(in the rows, 128 means zero)
Each row is followed by its group and then its class within the group.
[159 130 145 131 149 110 101 154 141 130 140 137 113 130  87 137 120  84
 156 123 129 148 121 111 155 135 136 104 106 140 105  88 137 105 145 116
 153  95 134 116 134 149 126 140 118 144  91 147  86 124 138 104 164 126
 112 116 142 128 114 129 158 122 186 133 111 118 111 118 117 134 118 102
 108 153 159 134  94  90 153 137 167  99 139 127 160 114 112 132 184 136
 137 111 189 122 145 135 139 173 132 129 117 115 161 147 112  91 152 129
 143 126 100 104 127 147 132 132 104 111 134 107 129 143  81 110 109 132
 117 126  85 132 139 159 126 148 109 132 109 120 122 123 127 128 121 113
 120 117 135 133 124 135 121 127 118 107 128 150 107 112  89 121 158 108
 143 113 111 114 107  97 145 113 116 141 121 137 118 132 136 118 102 105
 112 150 141 138 172 145 126 123 134 130 142 128 147 141 111 146 135 116
 120 117 119  90 131 121 162 136 132 117 140 117 103 209 101 155 113 129
 125 148 154 146 127 107 123 126 112 107 107 151 100 148 101 111 158 138
 128 144 137 105 157 135 165 154 160 110 116]  Y/W
[164 111  94  75 121 139 175 105  96  82 130 110 130  68 159 124 161 147
 164 114 134 171 167 232 128 151 124 136 106 124 195 156  72  72 177 171
 152 169  95 147 174  99 137 151  96 126  87  65 191 110  79 159 134 119
 167 147 105  50  59 131 119 147 110 133 145  89  97 150 112 131  68  42
 127 128  81 174 115 154 151 120 111 117 144 160 118  93 102  87  92 163
 122 121 136 153  92 157 174  43  87  84 184 101 164 179 138 141  96 121
 111 120 141 183 146 203  10  98 194 212 136 126 122 100 171 116 120 137
  86 116 126 197 114  79 122 151  79 124 145 197 146 193 131 155 207 118
 157  75 162  81 146  96 162  69  86 187 172 180 108 127 104 123 166 165
 163 149 122 129 119 110  96  95 107 109 110 174 163 137  98 137 128 157
 154  85 112  72 247 145 108 123 136 135 131 120 171 153 140 126  88  59
 162 138  91 169 128 144 106 156 128 133 169 152 111 137  65 182 124 114
 115 117 162 176 123  74 117 104 162  85 102  64  87  62 135 119 112 187
  87  63  84  69 125 129 129  34   9  71 157]  Y/K
[117 133 141 123 138 145 125 104 109 126 130 119 125 112 105 135 115 115
 125 131  94 153 131 119 133 128 142 108  84 128 126 120 138 137 123 144
 112 121 149 110 122 148 140 123 119 114 129 117 126  94 145 125 125  93
 119 118 139 110 105 134 130 131 126 127 135 145 129 143 158 117 144 138
 109 121 138 136 112 148 131 134 125 119 151 137 156 144 134 118 124 146
 110 118 143 136 143 118 151 136 112 118 136 111 134 136 131 133 140 108
 122 122 127 129 137 156 115 148 131 139 144 124  99 166 140 112 118 120
 137 137 117 131 153 140 144 114 107 118 127 149 123 115 121  97 149 113
 116 121 130 136 113 141 152 117 112 126 131 137 116 122 120 122 139 109
 115  93 125 137 129 120 133 118 144 127 123 118 154 130 107 121 125 106
 124 144 148 139 126 129 122 105 139 130 125 147 123 154 128 146 141 129
 133 128 120 127 118 102 135 121  97 150 119 121 130 121  86 135 125 115
 153 135 146 148 142 138 140 102 135 111 129 125 106 127 132 150 168 118
 136 104 112 129 110 115 133  96 120 115 121]  H/B
[153 148 153 117 120 138  81 112 131 135 144 138 125 121  74 123  93  75
 145 167 114 159 149 104 166 104 179  96  87 128 135  90 122 127 129 128
 129  97 142 135 130 161 143 149 114 131 110 133 122 115 155 100 132  64
  87  99 116 122  92 132 153 143 179 110 115 122 124 144 155 108 116 119
  88 119 171 154 108 117 156 126 149  79 164 142 164 123 121  97 158 146
 112  93 173 138 129 127 180 189 108 105 136  84 161 129 122 102 153 116
 120 100 116 130 156 190  69 152 111 116 156 105 156 193 116  96 112 130
 125 119 113 145 140 166 136 129  56 131 125 142 113 108 131 106 166  90
 105  88 139 163 106 171 180 111 109 107 129 158 124 122 124 128 168 102
 129  84 104 120 120 100 128 117 139 143 109 137 156 145 111 101 114 115
 119 142 137 128 183 150 118  92 141 151  94 153 145 175  93 151 141 113
 114 135 101 108 113 102 139 136 117 141 118 118 128 157  52 150 120 138
 169 154 166 165 137 108 133 112 131  86 105 143  77 129 109 156 192  83
 115 142 105 113 146 165 177 104 110  95  98]  H/Z
[ 66 117 113 135 125 108 125 179 107 144 156 138  93 156 152 134 123 167
 123 102  50 106 119  47  94 116 118 158 125  86  96 136 125 150  92 118
  94 149 141 115  76 122 161 147 114 100 132 199 113 126 179 110 119 159
 148 138 124 155 147 109  95 133 133 153 134 131 157 141 175 161 143 110
 138 108 115 117 160 112 131 147 113 153 127 111 117 182 103 215 151 109
 123 129 100  90 143 125  86 177 149 126  97 165  74 115 132 162 155 132
 151 125 130 130  62  70 175 193  66 133 124 140 107 107 145 114 120 113
 162 141 121 110 115 131 167 106 197 138 119  74 147 116 134  92  60 161
 131 137 128 124 142 143 123 135 157 104 130 132 146 146 138 138  27 101
 118 175 152  95 149 110 158 141 118 129 141 112  95 107 154 144 109 102
 107 168 114 155  34  90 143 124 132 123 172  79  73 161 144  76 156 144
 139 125 125 120 113 126 111  74 102 119 137 117 167 118 169 109 112 104
 142  92  71  67 120 140 123 111 137 175 148 136 199 153 156  99 108 168
 147 112 157 142 105 112 100 132 143 125 134]  G/E
[105 119  62 111 134  84 190 130  65  83 141 109 112 146 173 122 185 227
 112  84  76 120 106 117  78 113  95 143 122  70 123 175 103 138 115 157
  95 214 142 119 133 100 144 156 143  91 151 127 149  88 110 121 103 126
 155 202 110 137 138 137  75 141  65 179 146 142 157 177 182 148 187 100
 144 110  90 155 127 195 101 180 117 171  82 125 109 183 144 202  93 122
 120 161  72 109 143 136 107  45  90  95 143 158  32 155 161 173 119 119
 126 134 136 157  69 134 173 184 125 211 100 130 147 123 162  87 129 128
 130 168 152 175 147 111 181  99 147 124 112 109 130 129 145  90  98 152
 163 138 124 150 158  94  89 129 107 135 139 115 162 127 124 137  54 118
  83 202 172 146 158 154 152 142 142 133  85 116 141 109 146 160 125  85
 147 146 178 145   4  65 113 110 155 152 178  71  72 132 200  96 151 123
 147 127 113 150 124  96  73  62  71 108 133 145 199  72 118 100  83  84
 112  84 117  68 164 152 146 111 162 165 160  74 141 128 166 136  71 243
 137  84 158 152  41  99  63 126  86 114 190]  G/S
[123  94 135 120 113 105 110 124  92 112 131 152  96 132  90 134 135  98
 173 115  73 172 137  92 132 139 138 134 123 117 131  99 126 139 135 125
 128 132 163 142 125 122 147 138 113  97 130 129 134  99 120 138 142 105
 102 122 137 109  80 121 135 131 151 144 133 120 148 151 128 154 130 128
 104 157 155 154  99 127 161 149 154 139 167 134 177 158 103 165 176 143
 127  95 156 104 157 139 140 182  76 105 139 103 138 135 121 125 146 124
 141 122 114 129 146 169 120 188 107 134 134 121 136 147 166 124 115 136
 122 149 132 160 134 148 151 118 118 131 136 155 143 109 104 119 118 130
 107  98 144 126 116 165 154 112 112  95 141 155 101 115 106 113 153 113
 123 140 114 122 119 114 157 108 120 129 127 125 128 122 138 128  82 113
 101 146 152 143 147 134 126  96 158 136 145 138 125 178 119 127 141 130
 154  97 100 113 129 115 110  96 125 136 128 101 113 150  56 115 100 129
 139 122 128 139 152 116 143  86 102 118 126 125 127 178 110 122 160 167
 129 120 122 114 124 125 147 106 115  70 118]  Y/R
[132 117 182 157 132 104  98  98 111 144 149 148 103 170  55 138 110  93
 135 131  67 155 113  50 151 107 151  96  97 130 100  72 152 172 100 107
 119 114 173 117 113 148 141 136 125 101 140 149  75  91 148  84 134  92
  74 121 129 151 113 133 149 131 185 132 102 141 152 136 156 131 180 158
  84 127 191 132  95 131 158 147 173  99 152 130 192 192 144 142 173 121
  95  96 182  97 180 151 156 214  99 134 115 109 131 115 120 103 169 133
 148 126  94 104 144 184 152 189  95  99 145 112 141 204 112 109 123 132
 130 147 129 139 147 180 151 101 117 122 131 106 113  77 111  67 112 107
  92 114 146 207 110 184 153 133  97  76 118 114 119  94 125 117 147  83
 118 108 107 138 126 104 164 123 133 164 119 123 142 121 131 107 106  74
 103 169 174 164 103 134 129  78 154 140 132 159 125 155  90 162 169 155
 126  99 116  93  96  85 121  69 112 139 118 102 133 147  63 102 133 134
 182 148 163 133 160 135 140 106  96 104 107 157 111 162 118 144 182 138
 130 150 150 142 129 129 165 126 170  97 122]  H/B
[156 122 149 107 128 138 124  86  93 105 143 129 138 107  92 136 128 116
 153 129  83 169 141 127 160 111 150  98 105 147 148 127 111 126 133 151
 126 118 130 145 146 151 149 129 109 112 130 105 142  74 130 113 113  85
 106 107 137  82  76 150 165 147 144 132 120 126 146 144 142  99 115 108
  94 119 135 179  89 156 153 117 127 113 163 173 178 154 122 113 105 145
  99 112 157 140 151 137 190 158  76 109 140  78 152 142 117 123 138 115
 123  90 125 158 170 190  75 165 159 157 163 130 136 167 148 104 113 126
 128 131 141 186 126 149 154 124  72 148 139 178 132 138 109 120 159  92
 104  86 161 145 108 136 178  90 114 126 142 158 124 123 145 117 170 108
 141  78 120 143 137 102 125 104 143 144 109 144 161 152 113 108 123 128
 126 138 160 133 173 144 102  75 162 149 106 150 152 162  79 152 130 110
 145 118 107 122 103 115 121 117 110 148 125 145 124 134  53 159 137 145
 174 153 164 127 135 110 149  83 129 101 118 109  85 114 133 155 168 127
 128 101 115 108 134 143 142  90  88  79 120]  H/M
[150 109 133 119 104  99 102 141 126 118 145 138 108 136 102 127 128  79
 171 123 127 155 138 116 144 142 133 119 111 117 136 105 132 137 148 104
 149 115 127 138 133 119 144 130 101 128 123 119 114 133 107 123 150 124
 111 145 117 104  81 131 155 148 165 134 127  92 111 136 101 153 121 106
 111 138 149 150 130  87 161 144 163 121 144 119 144 116 123 142 179 126
 126  98 162 109 130 130 154 166 142 119 143 130 156 154 124  86 129 143
 142 132 131 136 120 150  93 129 121 146 127 110 129 141 124 129 110 135
 112 121 122 166 160 135 145 149 123 145 138 118 127 118 111 132 143 128
 131 120 127 141 121 139 138  98 108 109 135 134 108 105  85 143 164 126
 139 132 108 108 107 115 144 111 114 135 132 163 104 133 137 119  90 111
 129 130 150 114 195 154 122 111 154 131 125 132 143 140 117 141 126 101
 138 104 102 102 126 131 125 130 129 129 142 104  97 173 111 141 123 152
 138 137 154 159 131  94 134 131 118 113 110 140  97 130 101 123 115 141
 112 132 128  99 150 142 163 132 131  95 137]  Y/W
[119  81 120 128 105  90 129 142  81 123 113 139 104 137 112 117 206 114
 174  90  89 171 142 121 141 156 127 141 103 112 154 119 112 134 147 125
 145 144 152 148 125 112 150 136 104  71 131 106 140 113  97 146 142 120
 111 138 128  90  74 128 122 130 118 150 133 117  96 126 119 158 123 133
 117 141 139 149 108 139 165 144 147 149 156 129 166 148 107 168 135 118
 136  97 133  95 155 120 126 126  90  98 161 124 152 150 125 121 128 144
 137 128 113 148 133 173 120 165 129 147 127 120 142  99 179 132 119 137
 107 143 121 173 168 127 145 141 129 127 173 163 146 118 103 114 118 136
  99 104 124 101 111 150 141  99 116 115 128 153 103 110 109 134 177 133
 145 153 107 122 110 140 137 100 117 137 114 142 100 114 149 142  87 115
 113 124 143 118 174 130 118  95 174 130 139 122 129 158 138 125 120  94
 155 109 108 132  85 113 102  95 127 114 157 105  76 139  69 131 123 128
 128 110 120 152 153 105 140 110 117 115 128 105 123 166 113 121 125 180
 113 107 132 113 112 135 135 110 107  82 141]  Y/R
[136  86 140 130 112  93 159 114  80  99 130 137 103 134 104 141 150 136
 189  85  83 161 129 131 148 162 132 116  99 137 160 110 110 119 134 131
 154 129 156 140 139 114 146 140 105  83 109 117 151 100 112 135 160 115
 110 135 132 113 103 127 117 150 137 163 130 112 141 140 108 133 136 129
 123 153 144 160 122 153 157 159 144 147 143 144 175 145 103 160 146 132
 140 100 161 106 154 134 134  84  95 109 155 119 139 159 137 133 127 131
 156 126 102 126 123 152 115 167 149 132 128 130 130 107 145 151 106 141
 131 150 134 176 140 124 149 120 136 120 141 176 159 135 101 115 115 138
 113  99 152 102 120 160 122 103 106 128 136 150 121 100 110 124 178 121
 132 150 133 119 125 120 150 129 103 141 111 135 136  92 150 130  92 124
 100 134 197 164 151 122 126 107 172 132 149 132 144 159 148 160 118 122
 159 105 142 110  80 104 111 110 123 116 147 110 100 147  69 121 118 124
 116 101 154 136 166 127 148  90 102 127 125  97 119 172 131 108 121 204
 121  94 147 114 107 125 144 121 129  89 141]  Y/R
[117 110 151 142 127 108 105 146 127 126 126 136  95 128 106 121 132  68
 139 123 122 147 130  84 122 153 131 134 106 123 114  88 119 142 152  88
 129 104 169 123 128 106 144 129 116 133 126 148 112 111 137 135 157 112
 108 125 130 131 101 119 132 119 144 130  94 123 118 134 127 168 115 158
 110 155 156 134 143 112 161 134 160 130 149 126 155 131 100 131 195 130
 148  91 154 117 139 113 131 161 154 113 132 117 138 120 124 100 170 135
 147 148 109 105 152 195 122 146  88  93 139 112 147 141 112 139 128 145
 125 134 115 110 146 141 113 134 117 117 130 130 122 106 125 121 118 120
 113 131 126 139 115 163 127 129 121 105 130 151  94 124  93 127 164 110
 113 113  98 126 111 122 133 108 139 128 135 120 140 112 143 133  81 118
 124 129 149 125 165 150 123 138 136  81 134 147 114 157 139 126 138 103
 142 103 111 106  92 105 138 114 133 115 135 100  94 162  90 119 115 118
 118 123 132 154 136 119 141 126 108 120  87 137 128 172  93 112 160 117
 112 151 115 118 129 118 159 123 143 113 113]  Y/R
[128 114 173 128 135 156  80 108 111 121 124 144 124 130  67 140 106  66
 165 136  88 174 143  97 170 102 152 108 111 141 112  84 133 134 134 121
 127  66 164 145 117 150 151 143 115 120 116 149 128  97 159 145 150  85
  95  88 181 119  85 121 134 118 166 118 104 133 135 146 145 120 103 137
  89 171 181 143 105 115 172 118  98 131 184 146 188 145  86 106 170 158
 127  87 187 123 167 112 153 213 111 128 128  80 174 104 104 100 150 125
 145 116 111 114 192 183  96 161  91  71 175 106 115 163 111 124 102 131
 142 136 109 110 127 157 128 107 103 139 131 163 134 107  98 116 137 108
 107 101 158 126  97 198 179 108 118  98 129 185  97 125 147 126 176  90
 124  59 102 131 109  96 175 104 128 144 138 110 127 128 128 116 107 142
  99 147 152 163 180 155 114 105 132 147 117 165 141 165  72 142 136 155
 136 111 124  95  85 117 139 137 133 150 107 108 101 155  68 126 111 140
 177 163 141 140 130 126 150  98  91 100  95 152 101 181  86 135 210  67
 142 121 117 123 151 140 174  97 130  97  89]  H/B
[162 122 128 109 108 100 114 144 120 107 142 140 116 117 117 125 127  92
 153 123 123 150 151 126 121 142 116 133 103 128 134 123 123 125 149 116
 160 126 105 131 151 124 155 138 102 132 105 126 123 129 118 130 156 135
 134 135 127  98  79 119 157 139 143 130 123  88 111 164 110 155  88  80
 107 148 105 147 117  67 160 131 148 112 150 134 130 110  98 151 178 129
 128 111 159  87 132 124 146 159 137 117 138 121 166 149 130 115 136 143
 148 119 110 145 134 163  80 124 123 142 128 145 121 122 130 134 108 144
 119 121 119 152 109 140 133 154 125 136 131 123 141 138 125 146 169 134
 129  96 145 119 136 137 141 104 117 123 141 135 105  90  64 130 145 130
 137 130 111 103 111  97 130 108 103 121 122 166 107 133 138 132  94 113
 120 132 131 105 219 128 130 112 137 127 134 121 150 164 129 118 123 102
 141 111 117 104 121 158 154 134 118 115 167 105 100 199 110 142 123 132
 128 138 136 140 125  87 139 113 101 116 116 136 112 123 101 106 120 169
 114 119 117  92 155 136 132 142 136  83 133]  Y/W
[125 119 143 159 118  79  93 111 104 122 151 134 102 137  84 125 100  68
 140 121  80 162 131  68 148 105 156 108 103 126 128  96 147 148 117 114
 124 120 150 127 121 145 147 141 121  91 118 152 106  82 153 104 158  73
  93 113 145 132  74 134 141 139 163 126 136 122 141 147 153 140 126 120
  87 137 177 152 116 109 162 136 161 109 172 137 200 168 108 152 176 142
 115 102 171 118 161 112 162 203  92 119 118  97 134 112 114 106 157 133
 132 123 102 108 159 180 111 180  96 114 148 106 140 195 133  92 108 140
 141 146 121 149 137 183 143  90 106 127 118 147 126  94 174  98 129 113
 103 100 141 172 114 170 158 121 107  94 134 143 115 104 119 124 146  92
 136  95 111 113 134 103 155  99 129 159 116 126 133 132 131 121 104  85
 103 161 159 157 154 134 120  89 158 141 127 145 127 194  74 141 154 126
 140 109 112  97  94 100 123 106 104 128 127 112 129 155  72 125 114 140
 166 148 149 142 133 117 139 114 124 112 101 143 109 160 113 143 178 139
 128 133 127 117 137 144 161 131 131  85 109]  H/B
